3807  3986  3695  4307  3266  3942  2546  3886  2718
3882  3976  3894  3937  3846  3843  3775  3864  3800
4114  3439  4253  2189  5757  2914  8604  2865  8105
3741  4132  3547  4672  2746  3945  1405  3861  1733
3812  3889  3710  4326  3293  4135  2538  4076  2681
3981  3919  4075  3210  4657  3276  5839  3298  5672
3895  3785  3943  3993  3918  4288  3740  4327  3698
4059  3836  4253  2787  5269  3191  7123  3295  6791
3928  3684  3943  3597  4217  3884  4693  3854  4580
3920  3720  3960  3738  4140  4067  4376  4079  4279
yields 4580

131  143  158  177  175  213  209  224  247
168  209  222  191  175  212  194  203  192
220  193  134  136  120  106   99   88   59
133  103  129  156  153  195  171  195  192
215  180  159  133   89   85   46   46   16
205  184  163  178  179  179  156  145  145
101  111   80  101   88   83  116  101  101
yields 145

107  145  117  133  128  126  149  103  129  177  136  120  106  120  116
123  126  125  129  146  139  109  134  138  188  126  113  119  122  142
143  133  119  139  142  102  128  118  136  129  100  150  162  116  137
131  144  136  136  120  129  149  127  132  141  142  142  138  140  126
139  126  135  139  133  136  124  125  126  167  132  126  126  134  143
123  121  148  123  111  169  134  145  133  205  175  103   82  158  124
151  124  141  123  142  135  109  165  127  129  124  150  159  137  140
140  139  137  140  114  131  160  128  126  140  140  143  137  142  127
125  130  130  132  137  134  122  129  134  172  130  123  126  125  137
104  110  118  114  181  143   60  138  145  239  113   82  104   96  157
yields 137

5  5  6  7  3  6  2  3  6  5  5  7  5  2  5
7  6  4  6  4  3  4  4  2  5  6  5  5  4  5
5  4  6  6  6  3  6  4  4  6  5  4  6  6  5
5  3  6  3  7  3  7  5  4  6  6  3  6  7  5
7  5  5  6  6  5  3  3  6  5  4  5  5  2  6
4  4  5  6  4  6  4  5  7  6  4  5  5  3  5
5  3  6  5  7  2  5  6  6  5  5  3  5  3  6
4  4  6  5  4  7  6  5  4  6  3  6  6  5  4
5  5  6  6  3  4  6  7  8  6  4  5  7  5  5
6  3  5  4  7  3  5  5  6  6  4  2  5  4  6
yields 5

 434  -150  -379   -96  -388  -116    -9   220  -624   691   361   591   182  -510
  15   242   741    62  -245   -80   565   748   481  -400   184  -316    55   375
 598   376   414  -386   436   199  -662   766   -61  -417   -62   717  -274  -563
 -93  -269  -460   191  -277  -177  -724  -501  -158   297   397   383  -466  -365
 618   113   340   744  -557   -93  -594   263  -417  -185   296   738  -711   557
 -41  -747    15   177  -219   496  -418   390  -209  -677   -39  -240   -50    21
yields 557
---
[-1.158, 0.623, -5.981, -0.312, -2.687] → -5.981, 0.623
[-3.753, -0.404, -3.295, -6.565, 3.694] → -3.295, 3.694
[-0.155, -6.041, -2.109, -0.673, 2.039, -2.680, 0.421] → -0.673, 2.039
[[3.977, 0.945, 3.429, -1.629, -2.561, -2.915, 4.313], [0.933, 7.442, -3.374, 0.073, 3.888, -3.497, 1.276], [-3.671, 2.151, -6.308, -4.768, 2.354, -1.313, -1.011]] → 0.073, 7.442
[-0.556, 6.594, 1.754, -1.370, -0.619] → 1.754, 6.594
[[0.261, -0.167, -1.085, -0.486, -0.079], [2.221, -6.004, -1.085, -1.553, -0.432], [-1.715, 5.090, -2.547, 0.536, -6.946]] → -1.085, 5.090
[-5.906, 0.467, -4.974, 2.604, 3.190] → -4.974, 3.190
---
-5.709,0.942,4.186,5.028,2.430,-5.432,0.864
5.053,0.079,-5.284,-5.650,-4.221,4.417,0.212
-4.852,4.196,0.430,1.914,-1.163,-4.195,4.074
-> -5.709

2.124,1.490,-2.094,-3.400,6.258
4.563,0.854,5.113,-2.310,2.443
-3.974,-0.841,-6.098,2.050,-2.008
-> -6.098

-3.094,1.383,-0.444,6.201,-6.788,0.720,-1.583 -> -6.788

0.399,1.044,0.756,6.623,2.142,5.385 -> 0.399

-0.785,-1.847,1.021,-3.215,6.279,-0.194,-0.655 -> -3.215

4.776,2.518,4.305,5.498,6.689,7.681 -> 2.518

2.085,-4.421,6.379,-3.293,-4.113,0.936
3.606,-4.965,7.376,0.332,1.985,0.109
-0.783,0.483,0.970,-3.829,-4.341,1.204
-> -4.965

1.043,0.825,2.445,-2.711,5.645,-7.606
0.197,4.998,-2.687,-4.622,-5.434,-1.300
-0.332,1.211,-3.919,-0.657,-7.441,4.247
-> -7.606

3.929,5.516,2.834,1.372,5.018,-0.378
3.143,2.596,-2.372,1.347,-0.841,1.261
-> -2.372

6.444,0.047,-0.144,-2.431,4.142,-1.914,-0.724 -> -2.431
---
[-0.03  0.18 -0.13  0.17  0.20  0.10  0.05] result: -0.03

[ -4.1 -10.6  -6.8 -20.0  14.5 -17.9  -5.7] result: -17.9

[ 185.348 -169.387 -191.254   86.606 -163.176   20.878] result: -169.387

[  2.2 -11.1   0.2  12.2   9.5  19.6] result: 0.2

[[-0.244 -0.103  0.085 -0.031  0.075 -0.109  0.205]
 [-0.240 -0.083  0.014 -0.101  0.203 -0.126  0.190]
 [-0.207 -0.093  0.042 -0.055  0.126 -0.086  0.173]] result: -0.240

[ 12.436 -15.328   7.840   4.803   5.328] result: 4.803
---
Q:
[[-3.600  4.799 -3.538  3.974 -4.622  3.083]
 [-1.418  1.032 -1.226  6.998 -4.786 -0.634]
 [-2.983  5.956 -3.501 -0.417 -4.418  4.820]]
A: -3.600, 4.820

Q: [ 0.436 -1.099  6.902 -1.667 -3.247  6.552  6.379]
A: 0.436, 6.379

Q: [-4.533  7.259 -1.861 -3.449 -0.142 -2.648]
A: -4.533, -2.648

Q: [ 4.936 -4.474 -6.782  1.653 -4.885  1.378]
A: 4.936, 1.378

Q: [ 1.775 -6.081  1.366  1.003  0.055]
A: 1.775, 0.055

Q: [ 7.170 -1.363 -0.244  0.553  4.002 -1.554]
A: 7.170, -1.554

Q: [-5.975 -0.695 -7.060 -5.663  3.376]
A: -5.975, 3.376

Q: [-0.772 -1.237 -0.047  1.401  5.485  1.317 -1.818]
A: -0.772, -1.818

Q: [-1.559  2.996  6.384  5.089]
A: -1.559, 5.089
